Below are the code and all the weights of a small trained network. Each question names an input and a class and asks about switching units off, where a switched-off unit gives its printed mean instead of its output.

import numpy as np


def w(rows, s, z=0):
    codes = np.array(rows[::2]) - 128.0
    scale = np.full(codes.shape[1], s)
    scale[-1] = z or s
    return codes * scale


def f(y):
    return y / 2 * (1 + np.tanh(0.7978845608 * (y + 0.044715 * y**3)))


def log_softmax(a):
    a = a - a.max(-1, keepdims=True)
    return a - np.log(np.exp(a).sum(-1, keepdims=True))


def net(x, mask):
    res = np.array(x, float).reshape(1, 7) / 4 @ E
    y = f(res @ A[0][:, :-1].T + A[0][:, -1])
    res = res + np.where(mask, y, B[0][:, -1]) @ B[0][:, :-1]
    return log_softmax(res[-1] @ U[:, :-1].T + U[:, -1])


A, B = {}, {}
E = w([
[131,157,153,169,79,66,181,216],'x0',
[132,174,96,66,194,221,225,134],'x1',
[139,36,159,175,117,140,10,134],'x2',
[186,136,130,32,186,183,146,108],'x3',
[40,162,140,123,237,65,105,216],'x4',
[163,128,26,50,88,97,148,37],'x5',
[46,254,144,63,100,148,132,156],'x6',
],0.0067)
A[0] = w([
[169,145,209,194,119,157,116,166,213],'n1',
[87,121,143,205,101,63,61,162,164],'n2',
[148,100,167,155,163,69,125,211,231],'n3',
[81,90,189,176,73,53,86,115,227],'n4',
[137,235,112,102,74,133,191,120,174],'n5',
[98,138,167,73,166,219,105,148,166],'n6',
[76,165,225,86,151,190,122,229,142],'n7',
[174,133,187,140,96,87,172,254,253],'n8',
[132,135,140,166,127,103,185,230,222],'n9',
[104,107,165,173,116,49,61,170,196],'n10',
],0.0076,0.0032)
B[0] = w([
[135,59,182,117,102,99,109,105,210],'n1',
[145,135,176,105,189,82,78,168,247],'n2',
[84,126,53,100,144,23,81,151,225],'n3',
[169,126,112,147,157,136,1,164,254],'n4',
[85,158,111,65,83,90,145,126,235],'n5',
[186,146,131,141,167,163,115,114,202],'n6',
[167,98,210,207,158,208,114,145,245],'n7',
[82,60,130,132,135,68,138,116,251],'n8',
[68,76,115,153,118,104,141,195,233],'n9',
[140,107,125,43,192,73,54,157,245],'n10',
],0.0089,0.0069)
U = w([
[125,221,33,5,109,88,135,68,153],'0',
[235,2,114,224,71,176,101,19,213],'1',
[21,91,94,154,27,70,192,157,100],'2',
[98,93,121,149,161,84,64,230,157],'3',
[133,217,134,171,165,227,166,158,3],'4',
],0.0072,0.0038)

Each question gives the input, the list of numbers given to net, and the class t.
The units are the neurons (one row each of A and B). Each row of codes is followed by its name. A weight is (code - 128) times the scale printed after its matrix; where a second scale follows, it is the last column's (A, B and U).
mask holds one flag per neuron, in row order. A switched-off neuron (its flag False) gives its mean, the last column of its row in B, instead of its output. The means were averaged over made-up inputs and are rounded, as every weight is.
A unit's drop is (log p(t) with every unit on - log p(t) with that unit switched off) / (log p(t) with every unit on - log p(t) with every unit switched off).
The circuit of an input: a set's keep is (log p(t) with only the set's units on - log p(t) with every unit switched off) / (log p(t) with every unit on - log p(t) with every unit switched off). Starting from all 10 units, units are removed one at a time, each time the one whose removal leaves the highest keep (on an exact tie, the one counted first), for as long as the keep stays at least 0.8.
circuit, biggest first: the units of the circuit, biggest drop first
top k neurons: the k neurons with the biggest drops, biggest first
drop of u: that unit's drop, to one decimal
input [8,-8,-7,8,-5,3,2], class 2: circuit, biggest first	(n10 n4)
input [-7,0,-8,-4,5,5,-7], class 0: top neuron	(n7)
input [-4,1,2,-2,4,5,2], class 0: top 2 neurons	(n7 n9)
input [8,2,6,8,-8,7,2], class 0: top 2 neurons	(n7 n5)
input [-4,7,-5,-6,8,-3,2], class 4: top 2 neurons	(n7 n10)
input [-6,-4,5,8,6,4,5], class 1: top 2 neurons	(n5 n3)
input [2,-2,6,6,-1,5,1], class 0: top 3 neurons	(n7 n1 n4)
input [-1,5,2,-6,4,7,-8], class 1: top 2 neurons	(n5 n10)
input [-2,-6,-1,-1,-4,2,3], class 0: top 4 neurons	(n7 n9 n1 n8)
input [-7,-5,7,-4,-4,-4,-5], class 3: drop of n10	0.2
input [1,-2,-8,2,0,-1,-1], class 2: drop of n2	0.1
input [0,-3,-2,3,-2,-2,1], class 2: drop of n2	0.2
